Below is a small trained network, with its code and all its weights. Each question gives an input and a class and asks what happens when units are switched off, that is, made to give their printed mean instead of their output.

import numpy as np


def w(rows, s, z=0):
    codes = np.array(rows[::2]) - 128.0
    scale = np.full(codes.shape[1], s)
    scale[-1] = z or s
    return codes * scale


def f(y):
    return y / 2 * (1 + np.tanh(0.7978845608 * (y + 0.044715 * y**3)))


def log_softmax(a):
    a = a - a.max(-1, keepdims=True)
    return a - np.log(np.exp(a).sum(-1, keepdims=True))


def net(x, mask):
    res = np.array(x, float).reshape(1, 6) / 4 @ E
    y = f(res @ A[0][:, :-1].T + A[0][:, -1])
    res = res + np.where(mask, y, B[0][:, -1]) @ B[0][:, :-1]
    return log_softmax(res[-1] @ U[:, :-1].T + U[:, -1])


A, B = {}, {}
E = w([
[87,157,78,188,119,61],'x0',
[221,112,135,102,76,34],'x1',
[104,58,77,116,79,124],'x2',
[59,144,137,56,152,135],'x3',
[122,140,118,134,100,180],'x4',
[144,125,10,62,178,107],'x5',
],0.011)
A[0] = w([
[124,220,88,206,187,133,211],'neuron 1',
[108,155,125,176,128,113,200],'neuron 2',
[64,130,169,95,107,178,140],'neuron 3',
[144,115,179,11,174,125,158],'neuron 4',
[184,137,128,159,177,127,255],'neuron 5',
[104,182,187,122,134,197,167],'neuron 6',
[58,129,132,91,134,124,122],'neuron 7',
[182,29,177,141,27,104,219],'neuron 8',
[37,120,31,119,141,122,186],'neuron 9',
[143,131,131,157,96,178,202],'neuron 10',
[167,121,83,106,139,162,199],'neuron 11',
[106,96,124,135,99,173,76],'neuron 12',
[111,148,122,89,106,162,75],'neuron 13',
[166,117,202,123,162,83,113],'neuron 14',
],0.011,0.0058)
B[0] = w([
[80,47,92,30,54,154,215],'neuron 1',
[66,101,101,61,55,134,172],'neuron 2',
[209,142,181,71,210,62,198],'neuron 3',
[132,160,166,48,129,122,210],'neuron 4',
[107,136,153,34,53,245,188],'neuron 5',
[114,124,158,112,76,65,221],'neuron 6',
[125,111,95,134,254,52,166],'neuron 7',
[103,122,144,66,56,196,248],'neuron 8',
[101,2,129,170,142,48,232],'neuron 9',
[102,57,129,121,86,155,178],'neuron 10',
[153,89,174,94,80,167,186],'neuron 11',
[188,155,121,169,139,166,147],'neuron 12',
[238,203,118,122,152,79,142],'neuron 13',
[134,192,169,118,123,113,168],'neuron 14',
],0.0079,0.012)
U = w([
[149,196,20,225,165,129,29],'0',
[61,29,50,116,8,237,235],'1',
[214,177,248,80,77,112,174],'2',
[83,43,71,144,178,1,116],'3',
[199,191,57,235,141,167,3],'4',
],0.0068,0.0029)

Each question gives the input, the list of numbers given to net, and the class t.
The units are the neurons (one row each of A and B). Each row of codes is followed by its name. A weight is (code - 128) times the scale printed after its matrix; where a second scale follows, it is the last column's (A, B and U).
mask holds one flag per neuron, in row order. A switched-off neuron (its flag False) gives its mean, the last column of its row in B, instead of its output. The means were averaged over made-up inputs and are rounded, as every weight is.
A unit's drop is (log p(t) with every unit on - log p(t) with that unit switched off) / (log p(t) with every unit on - log p(t) with every unit switched off).
The circuit of an input: a set's keep is (log p(t) with only the set's units on - log p(t) with every unit switched off) / (log p(t) with every unit on - log p(t) with every unit switched off). Starting from the 12 units with the biggest drops (on a tie, the unit counted first), units are removed one at a time, each time the one whose removal leaves the highest keep (on an exact tie, the one counted first), for as long as the keep stays at least 0.8.
units of the circuit, in order: the units of the circuit, biggest drop first
most important unit: the unit with the biggest drop
k most important neurons: the k neurons with the biggest drops, biggest first
drop when u is switched off: that unit's drop, to one decimal
input [0,-7,8,-4,6,6], class 3: units of the circuit, in order => [neuron 9; neuron 8]
input [-4,6,7,7,-4,2], class 2: most important unit => neuron 4
input [-1,-3,5,0,2,-6], class 2: 2 most important neurons => [neuron 3; neuron 1]
input [-2,3,6,7,-4,-1], class 2: 2 most important neurons => [neuron 4; neuron 1]
input [-6,-1,8,1,8,-4], class 2: 3 most important neurons => [neuron 3; neuron 1; neuron 13]
input [-4,-5,7,-2,-1,-5], class 2: 2 most important neurons => [neuron 3; neuron 1]
input [-7,-7,2,6,-4,-2], class 2: 2 most important neurons => [neuron 4; neuron 3]
input [-4,-6,7,1,7,-4], class 2: drop when neuron 3 is switched off => 0.5
input [2,3,-6,6,4,5], class 3: drop when neuron 10 is switched off => 0.2
input [-5,5,8,5,1,-7], class 2: 2 most important neurons => [neuron 3; neuron 1]
input [0,1,7,6,6,-4], class 2: drop when neuron 3 is switched off => 0.5
